[128 = 0]
0: [232 117 132 127 132 128 131 144 117 110 145 160 154 128 134 165 149 123
 118 118 141 121 110 130 149 149 119  85 148  91 128 157 156 130 103 107
 131 115 107 112 193 111 105 130 120 152 113 105 121 104 133 182 125  81
 158 161 141 138 120 127 130 140 154 136 133 139 136]
1: [169 108 108 110 133 122  98 126 111 126 141 120 145 162 123  99 154 133
  79 125 120 124 110 129 134 122 111  81 104 132  97 193 131 139 129 128
 119  72 108 136 140 130 122 134 126 191 127  89 117 132 114 206 142 114
 121 151 147 132 102 110 146 121 132 141 129 164 108]
2: [153 111 137 142 122 114 136 130 108 130  92 148 147 135 153 116 120 148
 163  89 129 138  79 116 132 147 105  76 113 120 108 136 150 140 134 175
 118 129  96 143 182  74 105 112 123 110 134 108  99  26 138 166 141 121
 176 108 128 139 131 181 118 113 117 113 134 123 127]
3: [124 107 136 141  98 140 117 127  91 124  85 126 107 124 161 138 108 126
 146  96 119 142 166 127 141 125 142 155 113 122 138  56 149 137 119 158
 159 147 174 107  61 176 115 142 112  84 139 131 140  92 117  92 149 128
 131 128 114 123 142 166 134 128 111 141 133 113  93]
4: [111 116 142 133 152  93 135 132 123 123 177 114 123 129 127 119 160 136
  93 168 134 116 136 160 114 126 101 134 106 129 139 102 126 124 161 137
 111 117 145 142 120 173 125 119 145 164 123 143 152 204 117 121 122 197
 103 171 141 160 130  84 114 158 150 128 137 115 125]	1 3 0
5: [207 136 142 112 140 109 112 116 102 140 188 117 159 104 107 155 173 126
 115 183 128 127 123 143 114 145  80  99 112 133 113 153 138 116 140  70
 146 121 138 129 174 128 106 126 103 145  99  63 131 182 107 216 132 130
 149 166 133 150 143 108 121 120 130 115 122 154 146]	0 1 4
6: [220 152 106 142 137 146 137 138 101 136 167 147 107 133 152 172 126 133
 133 178 117  98 158 122 127 122 144 198 138 116 157  76 110  96 142  80
 106 152 195 117  98 145 131 142 124 110 123  87 139 184 121 108 164 124
  80 127 134 108 107 143 127 138 122 108 142 111 113]	3 4 5
7: [160 118 140 132 123 150 138 130 139 139  82 124  98 121 146 153 118 121
 137  99 151 105 131 134 108 136 181 142 128 141 144  81 134 154 139 154
 113 163 150 122 111 138 158 127 148  77 155 103 145  74 148 141 141 101
 121  93 107 164 140 174 123 124 128 128 127 125 109]	3 2 6
8: [ 91 124 116 131  98 128 112 112 131 115 122 124 170 158 107 112 132 137
 114 125 106 127  88 135 129 130  91 112 130 138  98 183 137 115 113 132
 115 113 109 144 177 135 118 121 117 159 117 109 127  68 112 132  93 154
 148 149 116 144 148 129 138 133 126 108 115 113 104]	1 2 0
9: [255 124 139 147 109 137 100 145  78 118 166 130 117 143 137 154 122 133
 129 127 137 120 124 113 117 105 157  99 123 127 116 111 121 125 142  90
 135 137 183 141 134 159 123 118 113 116 137  83 121 111 121 214 167  96
 126 139 105 126 133 162 122 109 108  89 132 126 132]	0 5 6
10: [  2 146 129 122 106 132 123 121 172 117 121 131 153 124 111 109 155 112
 136 161 114 156 160 122 156 129 127 162 126 122 183 117 104 110 135 128
 130 141 131 128 127 146 125 119 141 144 125 187 123 166 128   1  91 137
  95 111 152 128 124  78 121 126 130 137 138 106 142]	4 8 3
11: [  4 133 164 128 105 122 120 119 166 129  79 119 132 135 127 104 139 125
 139 101 112 126 139 134 143 140 127 118 158 121 138 150 115 142 146 195
 107 139  88 122 131  79 122 155 152 142 147 175  99  64 132  64 100 122
 152  72 156 132 117 133 129 112 133 131 109 128 144]	10 8 2
12: [  1  95 153 117 108  97 158 115 165 136  72 141 139 130 106 100 130 119
 124 105 125 130 142 106 142 129 155 100 133 113 149 137 142 120 126 196
 107 117 104 138 121 135 111 147 134 126 162 197 140  96 148  51  92 154
 116  94 129 119 147 151 108 118 140 133 110 134 128]	11 10 8
13: [  6 131 167 129  94 101 138 109 137 131  82 106 153 134 164  93 112 129
 110  91  90 129 124 119 118 146 105 122 130 120 105 126 121 113 125 209
 112 134  93 181 153 106 100 110 145 133 127 169 104  23 146  30  45 138
 166 103 126 125 124 156 127 130 156 122 151 127 162]	11 12 8
14: [ 93 110 109 119 164 105 128 149 173 134 154 113 102 120 137  98 114 112
 100 165 120 147 117 156 125 120 102 116 137 148 139 176 147 123 115  94
 127  94 135 120 116 153 114 131 124 165 143 111 147 228 118 155 157 167
  80 144 139 116 123 103 124 123 136 136 128 138 151]	4 1 5
15: [122 158 136 125 135 128 144 132 100 121 209 118 148 114 141 122 113 122
 117 185 130 141 160 112 138 113 105 165 128 157 125  89 129  87 131 126
  98 161 173 112 111 177 137 137 101 147 130 125 162 187 130  56 123 157
  86 122 122 112 120 122 151 130 118 136 125 128 168]	4 6 14
16: [ 39 119 113 108 161 122 136 123 135 130 147 106 123 111 134 111 119 122
 127 159 117 125 152 126 132  82 155 150 125  95 166 144 149 130 153 125
 132  84 127 106  96 184 106 114 128 165 128 136 158 197 115  92 154 183
  92 125 151 131 109  80 109 127  98 135 117 114 132]	14 4 10
17: [128  95 116 121  95  92 119 169 144 139 133 130 175 135 123 125 114 136
 101 119 124 106 109 110 119 123 104  75 131 110  79 166 130 127 121 145
 131  96  90 106 166 152 117 100 138 176 117 113 125  98 139 163 119 157
 143 167 138 111 122 126 112 149 126 113 129 105 124]	8 1 0
18: [255 145 108 119 131 130 105 154  63 124 173 143  95 109 135 164 132 126
 114 149 126 131 140 135 165 115 113 150 148 154 125  99 123 140 129  67
 130 125 179 128 121 149 153 130  97 135 116  63 147 180 122 186 155 149
 133 161 124 120 134 102 117 140 140 103 140 129 113]	9 6 5
19: [161 153 106 130 133 142 103 117  94 134 187 111 111 104 133 135 136 128
 110 194 125 130 135 139 129 124 130 181 122 166 120 128 126 106 134  93
 140 131 186 109 111 184 126 123 129 128 138 121 133 181 147  80 133 166
 100 130 126 124 120  98 142 120 133 126 134 134 159]	15 6 4
20: [255 126 137 143  84 146 131 158  67 134 107 130 154 141 142 140 116 160
 152  62 134  98 112 124 102 129 122  77 134 123  69  85 146 108 108 162
 121 159 155 155 147 115 137 111 147  98 141 102  95   1  98 169 126 128
 177 145 121 125 141 193 139 120 124  99 141 132 100]	2 9 7
21: [255 120  97 126 137 157 111 159  89 104 171 147 117 116 120 162 132 154
 138 154 132 134 156 150 116 108 130 133 110 147 136 141 140 122 127  77
 148 100 157 102 114 125 143 130 137 123 110  83 173 209 127 215  91 115
 165 146 113 125 155 122 142 129 116 105 142 136 106]	18 5 9
22: [171 107 118 121 135 139 141 150 108 119  75 131 130 139 111 137 145 127
 137  66 133 128 137 116 130 105 153  99 135 123 124 134 135 166 116 157
 157 149 121 133 148 119 122 130 151 130 144 124 143  18 133 178 128 105
 161 152 118 144 156 186 119 111 121 118 122 120  98]	2 7 20
23: [102  84 102 132 150 110 144 119 126 124 130 125 129 127  92 112 121 140
 113 158 140 108 156 134 100  88 151 128 123 117 127 185 134 159 147 120
 118  90 144 112 128 174 116 124 130 144 145  99 149 176 133 160 170 171
  82 144 142 136 102 135 120 153 140 128 125 150 139]	14 16 4
24: [255 120 112 141 124 128 113 128  71 128 208 129 136 138 133 155 157 149
 135 135 132 115  92 145 132 107  89 113 133 158  84 117 134 103 146  68
 134 118 145 149 155 127 137 129 102 149 115  47 126 168 136 248 136 130
 157 190 138 123 105 113 136 128 125 108 145 147 151]	5 18 9
25: [208  80 111 128 138 121 135 141  69 123 110 136 121 136 132 143 117 158
 137  71 124 139 104 132 118  45 125  68 115 127  82 152 153 176 111 141
 123  98 107 129 145 203 121 132 134 160 142  71 155  76 139 255 181 147
 124 145 102 140 151 158 110  89 118 112 105 158  99]	22 9 1
26: [157 129 101 121 162 135 107 101 136  98 139 128 107 123 114 131 118 133
  85 145 132 105 125 145 122  54 131 116 125 116 144 166 130 159 109 121
 130  85 123  85 136 133 119 149  97 146 123  90 157 179 132 234 206 140
 106 142 127 148 131  93 141 131 136 114 129 127 122]	23 1 14
27: [  1 127 118 113 164 118 126 105 152 145 149  85 116  96 108  87 127 128
  94 187 119 118 155 117 150  73 155 165 145 107 182 152 128 102 132 123
 118  94 155 104  96 219 125 131 153 166 173 147 147 193 110  53 128 213
  45 116 133 111 110  97 121 114 120 140 141 125 137]	16 10 14
28: [178 129 138 116 133 114 142 112 128 115 113 143 143 151 136 131 146 131
 148  88 124 116  92 115 114 168  93 104 115 120 103 100 133 105 129 170
 136 133 107 148 150  71 144 130 123 118 103 105 102  48 155 173  97  80
 210 114 152 118 137 142 141 128 116 116 142 102 107]	2 22 0
29: [  1  89 170 115  90 121 153 121 168 124  65 114 123 137 152  96  92 123
 139 105 112 142 110  97 113 140 181 123 135 101 155 127 106 124 123 196
 121 125 103 158 129 122 130 119 163 109 169 189 123  97 116  28  90 142
 121  79 129 107 137 128 135 135 132 135 138 114 131]	12 11 13
30: [  1 107 129 109 155 142 143 108 143 137  96 135 134 141 109 121 113 112
 126 105 120 107 174 114 133  71 144 129 111 111 152 115  98 145 117 151
 130 125 126  73 113 163 108 126 144 116 145 148 146 112 128 116 149 170
  81 107 140 152 128 155 111 137 136 147 144 129 122]	12 16 23
31: [ 49 111 119 128 169 150 137 115 154 119 131  91 120 109  96 143 134 115
 131 173 140 148 167 114 125  66 165 143 121 107 179 136 131 130 125 118
 144 104 182 102  78 164 130 130 121 150 140 151 165 237 130 155 182 135
 111 125 151 151 122 114 117 127 127 133 119 130 110]	16 23 14
32: [255 127 114 128 110 131 104 117  31 134 169 141  86 120 145 189 139 137
 139 154 137 112 134 140 119 109 129 144 119 143 104  67 135 127 141  88
 144 123 201 118  90 154 138 144 123 110 141  71 136 162 127 144 168 112
  96 155 115 123 113 154 149 115 109 122 139 144 146]	18 9 6
33: [ 99  81 138 139 131 128 137 143 148 131  70 140 110 136 157 124 107  96
 159  80 143 128 112 103 117 133 177 122 123 124 132 109 135 153 129 175
  95 146  91 129 106  92 143 131 149  53 152 122 138 104 130 169 180  65
 138 124  93 147 123 172 103 145 122 137 111 131  99]	7 22 2
34: [198 142 133 116 110 125 119 115 100 150 134 149 155 115 149 140 142 150
 129 109 124 121  99 109 130 142 100 122 131 133 104  99 126 108 123 186
 132 144 118 160 173  78 106 126 118  87 134 112  85  28 113 115  62  95
 178 131 124 128 118 148 139 136 107 119 160 123 130]	28 2 20
35: [ 87  87 157 145 131 147 164 132 173 124  46 137  83 143 136 125 103 102
 147  82 118 138 114 109 133 155 170 142 136  90 147  91 129 146 123 131
 136 141 121 150 109 101 143 135 152 107 124 175 147 101 142 111 172  76
 117  95 128 140 127 129 118 135 152 124 128 139  91]	33 7 29
36: [115 107 156 128 103 150 117 130 143 142  44 100  88 144 132 141  77 104
 152  44 151 160 142 112 113 108 178 111 141 136 143 106 132 161 123 175
 112 131 162 127 101 149 122 153 164  72 120 132 117  67 130 147 146 103
 123 114  95 127 140 155 149 130 140 115 102 134  97]	7 33 35
37: [175 114 142 132 102 128 113 116  96 128 133 110 122 114 150 137 125 133
 135 123 134 118 137 126 126 129 158 117 135 111 102  69 105 111 136 152
 138 155 169 125 118 128 123 127 113  96 143 114 123 109 116 102 107 146
 165 103  93 136 130 192 166 132 121 116 133  95  98]	3 7 34
38: [212 102 159 132  98 107 107 121 100 121 116 134 133 133 147 136 120 160
 135  77 133  98  86 122 144 142 104  77 129 122  87  68 135 118 116 196
 120 156  90 140 143 111 155 129 133 100 149  75 128  37 118 231  92 105
 218 153 105 124 146 170 131 126 101 123 129 120 131]	28 20 2
39: [188 113 102 125 126 132 124 103 108 115  75 150 138 157 137 136 126 102
 139  63 161 132  89 130 116 106 131  83 113 119 114 163 132 154 125 119
 134 102 122 161 164 119 133 151 122 131 129  94 102  72 121 233 177 100
 155 150 129 166 125 145 127 122 138  87 138 126 108]	22 2 0
40: [ 32 116 141 126 124 126 145 110 165 116   7 133 114 129 115 128  93 122
 120 100 103 123 156 121 118 138 173 126 110 104 141 101 119 138 118 177
 114 123 113 106  96 121 127 112 144 119 149 158 133  72 166 119 127 113
 126  99 148 135 124 135 102 129 121 116 122 137  77]	35 12 30
41: [255 141  98 107 135 142  91 131  79 133 195 126 154 113 131 175 131 144
 133 148 128 153 102 146 120 124  88 118 123 145  61 132 135 101 155  65
 134 131 138 107 166 175 123 144  92 142 110  74 135 147 114 179 138 130
 135 166 122 125 136 123 135 136 140  75 141 134 170]	24 5 18
42: [  1 105 137 147 119  91 150  82 140 136 122 122 151 123 126 100 140 141
 128 103  92 138 137 106 144  61 126  88 148 116  96 147 136 150 134 220
  93  97  96 137 161 241 126 117 132 175 191 168 121  21 138  66  96 200
 114 118 138 149 136 138 130 128 135 121 142 127 121]	12 13 30
43: [ 70  78 131 103 136  94 146 109 132 115  88 118 142 161 133 118 151 133
 145  80 126 117 124 122 135  87 133 100 135 109 135 118 129 171 131 162
 132  72  98 126 135 126 120 132 129 142 129 156 124  99 130 187 135 151
 155 148 126 119 128 138 121 137 163 104 111 154 101]	17 22 8
44: [ 14 139 122 128 134 127 153 105 182 110 139 112 110  94 123 104 129 112
 112 185 115 132 171 127 130  97 154 158 124 127 161 123 133  99 130 155
 118 113 140  95  79 197 151 111 135 121 142 177 121 205 148  15 126 186
  76 109 135 143 110 111 109 126 107 153 143 130 164]	27 10 16
45: [255 120 108 114 144 127 104 145  85 114 184 127 103 149 153 163 127 159
 123 134 106 130 108 155 129 136  78  96 133 143 103 114 111 130 130  79
 116 132 127 113 145 117 125 114  95 142 115  51 127 116 140 255 143 107
 165 158 106 127 137 160 135 105 123 132 136 129 129]	24 9 41
46: [133 164 128 134 120 127 120 132 153 135 167 154 149 113 139  96 136 126
 126 123  83 137 110 147 132 177 106 140 143 135 157 116 111  84 136 128
 114 145 125 135 141  98 142 115 128 124 111 172 110 139 125  24  70 105
 143 118 119 123 138 126 131 142 123 103 156 110 167]	10 15 34
47: [228 128 106 124 151 143 116 122 127 127 137 126  81 118 138 150 121 141
 135 142 132 105 162 153 118  89 166 148 114 135 140 122 129 115 132  86
 160 139 160  96  97 166 155 129 130 130 132  86 149 154 115 208 192 136
  67 125 111 150 157 107 112 122 129 140 142 131  98]	18 26 9
48: [218 140 127 141 127 150  92 152  74 130 130 126 112 117 130 177  85 148
 133 141 145 119 148 134 122 104 164 147 104 131 138  71 126 143 114 129
 138 148 188 115  96 171 142 131 128  89 136 101 163  93 110 146 136 113
  87 113 100 109 120 150 153 142 107 117 134 123 142]	32 9 7
49: [255 152 121 137 127 161 111 143  94 124 151 127 135 122 136 131 119 130
 141 137 132 131 149 149 118 162 108 134 125 141 105  97 130 122 143  93
 138 135 146 124 159 135 123 145 109 130 107  91 115 141 107 151 134  95
 135 138 101 138 105 127 133 152 125 121 102 121 137]	41 9 18
50: [ 32 146 154 150 134 134 112  92 130 123 128  97 102 103 157  88 132 119
 132 130 141 120 140 120 120 147 143 162 126 145 133  90 123  97 136 159
 111 152 125 135 136 135 144 111 133 103 139 192 132 123 132   1  78 148
 122  92 108 122 117 133 140 131 145 133 130 116 155]	10 29 46
51: [153  92 135 127 133 136 143 122 119 132 128 117 126 121 135 119 124 123
 130 121 139 147 131 129 127  76 126 110 126 140 135 160 124 165 140 108
 138 114 133 121 113 198 120 139 114 148 133  68 140 131 133 178 190 159
  60 145 142 140 139 102 140 125 130 119 125 127 108]	23 26 47
52: [107 175 148 137  99 117 138 116  96 118 128 128 112  95 134 139 133 125
 123 103 126 119 117 145 121 172 155 155 124 135 103  78 152 123 116 200
 141 173 167 141 133 132 146 153 145  74 149 144 128  43 123  37  81 142
 130 107 113 126 162 174 156 106 138 122 148 127 141]	37 50 3
53: [ 65 172 156 112 108  99 132 116 158 139 122 114 165 132 139  91 115 145
 140 127 109 125  99 103 134 178 102 123 164 125  98 114  97 106 133 155
 106 145 109 134 171 111 135 100 141 141 147 157 125  60 134  38  43 112
 187 131 122 127 159 133 150 104 116 124 146 111 141]	13 46 11
54: [ 79 144 142 140 120  81 115 128 118 126 182 129 145  72 138 115 134 144
  93 202 116 118 127 123 138 112 140 161 153 156 122  82 110 105 114 136
 119 145 175  83 110 212 156 131 128 116 130 130 133 195 115  71  88 191
 122  96 122 136 125 103 113 140 115 132 155 115 172]	15 19 44
55: [220 133 110 150 142 149 149 153  87 139 141 122  85  99 136 163 118 143
 139 132 133 113 140 148 151 112 145 170 144 166 115  71 125 105 119 114
 141 154 184 126  81 135 161 116 123 102 131 103 154 188 127 157 159 126
 106 129  96 131 121 152 137 140 136 120 137 151 150]	32 6 48
56: [ 69 136 166 136 105 114 142 122 124 108 103 102 116 119 150 143 121 137
 132 146 148 114 154 142 145 147 144 151 114 136 140  60 122 105 126 177
 122 154 174 129  99 129 154 142 142  78 155 164 124 125 116  17  84 129
 144 100 115 121 139 174 119 127 125 135 140 132 153]	50 52 3
57: [239 139 125 151 142 126 111 137  89 132 113 137 129 146 147 171 129 132
 136 103 130  96 109 121 121 133 149 100 120 132 111 104 142 145 126  94
 152 129 149 120 144 148 143 146 115 119 108  99 128  63 113 232 150 120
 161 139 115 125 146 174 122 121 121  95 135 152 107]	9 39 45
58: [  4 131 121 144 131 140 152 114 166 125 118 102 120 122 119 145 113 109
 115 106 132 139 152 123 133 108 173 178 139 117 147 106 118 143 138 155
 131 124 151 116  66 124 145 146 137 131 135 144 140 142 132  39 157 159
  98  97 113 132 122 127 111 135 123 131 129 122 126]	30 44 10
59: [181 112 111 132 123 145 139 120  98 122 118 136  80 119 152 152 108 130
 141 116 127  96 141 124 111  79 168 137 129 138 146 116 143 164 130 124
 150 128 181 106  87 206 119 146 111 103 125  82 144 156 118 164 213 146
  66 125 114 131 118 129 123 124 125 128 133 141 131]	47 51 48
60: [252 143 151 145 117 165 123 113  91 107 123 129 107 117 143 149 112 134
 144 124 140 130 147 118 120 124 162 177 114 135 160  63 126 107 122 145
 131 162 151 108  96  99 152 126 127  81 130 102 139 153 110 114 156  74
 140 130 143 102 131 124 140 141 133 129 159 142 131]	55 48 6
61: [  1 116 121 116 150  96 128 111 158 124 163 102 134 117 113  91 124 114
 108 202  91 125 144 154 124  94 124 102 142 145 133 174 135 129 134 100
 128  88 118 113 130 159 139 131 130 175 146 171 136 208 125  94 126 201
  81 151 146 132 118 100 102 149 161 163 136 121 143]	16 14 27
62: [152 107  96 136 134 147 172 129 127 140  79 149 108 122 140 135 123 139
 149  93 135 136 150 127 120 115 169 127 123 101 104  77 138 154 128 138
 119 138 120 124 130 132 132 143 139  80 133 128 117  97 104 162 166 111
 147  89 141 103 144 176 125 135 137 138 144 125  95]	7 33 22
63: [  1 131 149 146 130 117 153 121 188 116  61 122 133 127 141 111 110 134
 153 106 145 136 150 132 108 144 134 146 131 125 145 111 143 135 115 211
 105 167  88 117 111 117 139 118 146 130 156 154 125 103 145  54  98 119
 137  95 143 118 146 140 129 131 131 138 119 126 142]	11 12 29
64: [ 10 145 170 105  93  87 128 101 150 127 123 130 141  99 126  98 105 127
 161 138 123 128 134 128 135 165 112 147 152 116 153  89 124 111 109 203
  92 163 131 155 125 111 154 137 137  87 148 190  99  87 113   1  72 127
 153  99 116 130 124 145 134 142 123 147 132 115 160]	50 56 63
65: [163 108 127 120 128 119 137 119 104 138  69 129 144 131 123 134 131 129
 134  65 151 127 103 123 105 110 131  77 129 121 111 137 131 159 132 170
 144  96  69 154 155 128 113 124 141 123 152  91 108  49 115 234 150 108
 127 158 124 134 174 156 121 112 131 137 123 136 109]	39 22 2
66: [113 146 115 112  99 118 107 136 126 125 149 110 145 136 106 131 143 139
 114 116 121 122 103 126 149 137  98  95 144 147 125 161 139 115 138 151
 113 109 100 140 170 137 109 138 134 172 125 116 117  97 121 155  85 148
 171 132 125 135 128 119 108 142 142 135 120 131 130]	8 17 1
67: [  1 125 129 116 156  96 142 120 151 106 147  87 154 121 117 105 146 127
  99 182 123 132 130 117 136  82 106 124 133 114 152 190 136 154 126  88
 121  81 116 111 119 168 100 120 134 183 147 152 122 194 123  96 130 196
  77 139 149 142 124  93 119 136 129 152 107 132 146]	61 16 27
68: [ 55  97 145 126 102 110 154 107 160 137  73 130 145 158 131  98  94 104
 123  52 129 118 101 129 117 100 151  69 119 109 102 146 129 170 119 198
 133 116  81 140 171  91 117 133 124 139 130 107 113  27 138 201 135  98
 145 124 133 132 149 153 104 119 148 116 113 127  96]	65 43 2
69: [  1 139 155 109 135 127 144 119 165 127 109 122 127 112 124 105 116 122
 134 145 131 131 140 130 109 125 152 145 137  96 151 134  98 135 151 165
 112 133 133 120  94 139 136 133 149 117 183 163 101 175 150  34 135 157
  71 125 136 141  94 119 120 159 142 139 152 145 130]	58 44 10
70: [ 55 128 144 111  96  87 144 143 143 132 113 121 157 129 128  84 120 150
 111 105 121 132  77 129 136 161 100  94 142 117  94 148 143 101 131 176
  99 132  75 138 166  69 118 112 127 129 119 159 120  44 119  85  69 100
 193 123 110 110 125 127 119 136 122 142 102 135 138]	53 13 11
71: [228 135  95 128 136 110 113 145  94 147 189 152 154  99 127 131 147 129
 115 164 119 127 115 136 150 136  59 116 145 128 109 152 144  98 144  77
 128  92 119 122 145 155 124 125  80 183 113  95 128 160 113 194 116 144
 163 140 122 129 116  93 133 141 137 103 128 145 124]	5 41 24
